Below is a small trained network, with its code and all its weights. Each question gives an input and a class and asks what happens when units are switched off, that is, made to give their printed mean instead of their output.

import numpy as np


def w(rows, s, z=0):
    codes = np.array(rows[::2]) - 128.0
    scale = np.full(codes.shape[1], s)
    scale[-1] = z or s
    return codes * scale


def norm(h):
    return h / np.sqrt((h * h).mean(-1, keepdims=True) + 1e-5)


def f(y):
    return np.maximum(y, 0)


def log_softmax(a):
    a = a - a.max(-1, keepdims=True)
    return a - np.log(np.exp(a).sum(-1, keepdims=True))


def net(x, mask):
    res = np.array(x, float).reshape(1, 4) / 4 @ E
    u = 0
    for l in range(3):
        y = f(norm(res) @ A[l][:, :-1].T + A[l][:, -1])
        res = res + np.where(mask[u : u + 5], y, B[l][:, -1]) @ B[l][:, :-1]
        u += 5
    return log_softmax(norm(res)[-1] @ U[:, :-1].T + U[:, -1])


A, B = {}, {}
E = w([
[188,157,184,116,140,91,220,45,51],'x0',
[199,88,136,166,184,36,1,133,159],'x1',
[186,240,128,55,123,76,139,50,230],'x2',
[121,197,243,76,218,162,70,178,132],'x3',
],0.0063)
A[0] = w([
[218,167,107,124,109,41,100,40,202,1],'0.n1',
[235,221,212,98,170,57,165,32,167,223],'0.n2',
[225,98,163,187,196,26,47,80,150,191],'0.n3',
[136,13,146,130,176,116,113,179,57,98],'0.n4',
[162,125,69,117,71,113,254,72,146,123],'0.n5',
],0.0081,0.00098)
B[0] = w([
[210,14,57,33,170,133,50,196,119,231],'0.n1',
[80,252,77,161,85,114,186,79,139,254],'0.n2',
[162,63,112,113,162,117,10,155,103,252],'0.n3',
[146,255,161,189,138,183,78,47,109,198],'0.n4',
[50,238,87,124,82,127,125,66,115,208],'0.n5',
],0.0095,0.01)
A[1] = w([
[150,132,168,55,138,133,253,168,125,93],'1.n1',
[106,59,127,145,44,89,181,68,154,63],'1.n2',
[79,104,86,187,102,177,107,161,225,73],'1.n3',
[109,53,105,68,132,146,142,190,169,133],'1.n4',
[140,54,160,186,141,167,132,161,101,2],'1.n5',
],0.014,0.00092)
B[1] = w([
[184,6,137,111,127,117,197,89,116,162],'1.n1',
[65,215,79,119,160,124,193,148,194,180],'1.n2',
[166,165,26,87,80,82,137,134,188,253],'1.n3',
[223,108,53,115,158,74,36,88,84,210],'1.n4',
[74,129,199,149,92,154,127,128,69,191],'1.n5',
],0.012,0.005)
A[2] = w([
[105,150,137,21,218,124,174,93,105,188],'2.n1',
[160,146,255,120,122,50,95,76,175,54],'2.n2',
[103,240,112,145,47,140,205,121,160,10],'2.n3',
[218,132,163,201,209,55,193,88,45,98],'2.n4',
[117,120,221,153,214,149,78,182,107,3],'2.n5',
],0.013,0.0008)
B[2] = w([
[104,28,130,166,41,167,197,165,239,166],'2.n1',
[105,103,87,187,154,155,181,181,110,142],'2.n2',
[36,165,107,120,201,123,196,154,87,249],'2.n3',
[101,82,120,12,135,102,139,117,231,156],'2.n4',
[124,154,205,222,75,131,162,131,21,171],'2.n5',
],0.011,0.014)
U = w([
[64,188,56,116,102,147,245,136,133,156],'0',
[181,118,248,221,110,172,91,158,14,167],'1',
[254,97,54,94,123,103,25,140,136,253],'2',
[211,2,223,94,93,151,202,127,191,12],'3',
],0.0091,0.0016)

Each question gives the input, the list of numbers given to net, and the class t.
The units are the neurons (one row each of A and B). Each row of codes is followed by its name. A weight is (code - 128) times the scale printed after its matrix; where a second scale follows, it is the last column's (A, B and U).
mask holds one flag per neuron, layer by layer. A switched-off neuron (its flag False) gives its mean, the last column of its row in B, instead of its output. The means were averaged over made-up inputs and are rounded, as every weight is.
A unit's drop is (log p(t) with every unit on - log p(t) with that unit switched off) / (log p(t) with every unit on - log p(t) with every unit switched off).
The circuit of an input: a set's keep is (log p(t) with only the set's units on - log p(t) with every unit switched off) / (log p(t) with every unit on - log p(t) with every unit switched off). Starting from the 12 units with the biggest drops (on a tie, the unit counted first), units are removed one at a time, each time the one whose removal leaves the highest keep (on an exact tie, the one counted first), for as long as the keep stays at least 0.8.
units of the circuit, in order: the units of the circuit, biggest drop first
most important unit: the unit with the biggest drop
k most important neurons: the k neurons with the biggest drops, biggest first
drop when u is switched off: that unit's drop, to one decimal
input [3,-1,-7,-1], class 1: units of the circuit, in order : (0.n2; 1.n5)
input [2,4,0,5], class 1: units of the circuit, in order : (1.n3; 2.n5)
input [8,2,-7,2], class 1: 2 most important neurons : (0.n2; 2.n5)
input [8,4,1,1], class 2: units of the circuit, in order : (2.n3)
input [-3,-8,-2,7], class 3: 2 most important neurons : (0.n3; 0.n2)
input [4,-4,-3,5], class 3: 2 most important neurons : (0.n3; 1.n1)
input [1,-3,-4,1], class 1: 2 most important neurons : (0.n2; 1.n3)
input [2,-8,-5,6], class 3: 3 most important neurons : (0.n3; 1.n1; 0.n2)
input [4,4,2,4], class 2: 2 most important neurons : (0.n3; 2.n3)
input [-7,0,4,5], class 2: 4 most important neurons : (0.n2; 0.n5; 0.n4; 1.n4)
input [-5,-2,1,5], class 2: 2 most important neurons : (0.n2; 0.n5)
input [6,8,-2,6], class 1: 2 most important neurons : (0.n3; 2.n5)
input [-8,0,4,2], class 2: 2 most important neurons : (0.n2; 1.n4)
input [-5,-7,0,8], class 3: 2 most important neurons : (0.n3; 0.n2)
input [-6,1,0,4], class 2: most important unit : 0.n2
input [7,8,-4,5], class 1: 2 most important neurons : (2.n5; 1.n3)
input [-7,-1,2,1], class 2: 3 most important neurons : (0.n2; 0.n4; 0.n5)
input [-5,1,-8,5], class 1: 2 most important neurons : (0.n2; 0.n5)
input [6,-6,-7,4], class 3: drop when 2.n3 is switched off : 0.1
input [1,2,2,-1], class 2: most important unit : 0.n1
input [-3,-5,1,4], class 3: drop when 0.n4 is switched off : 0.6
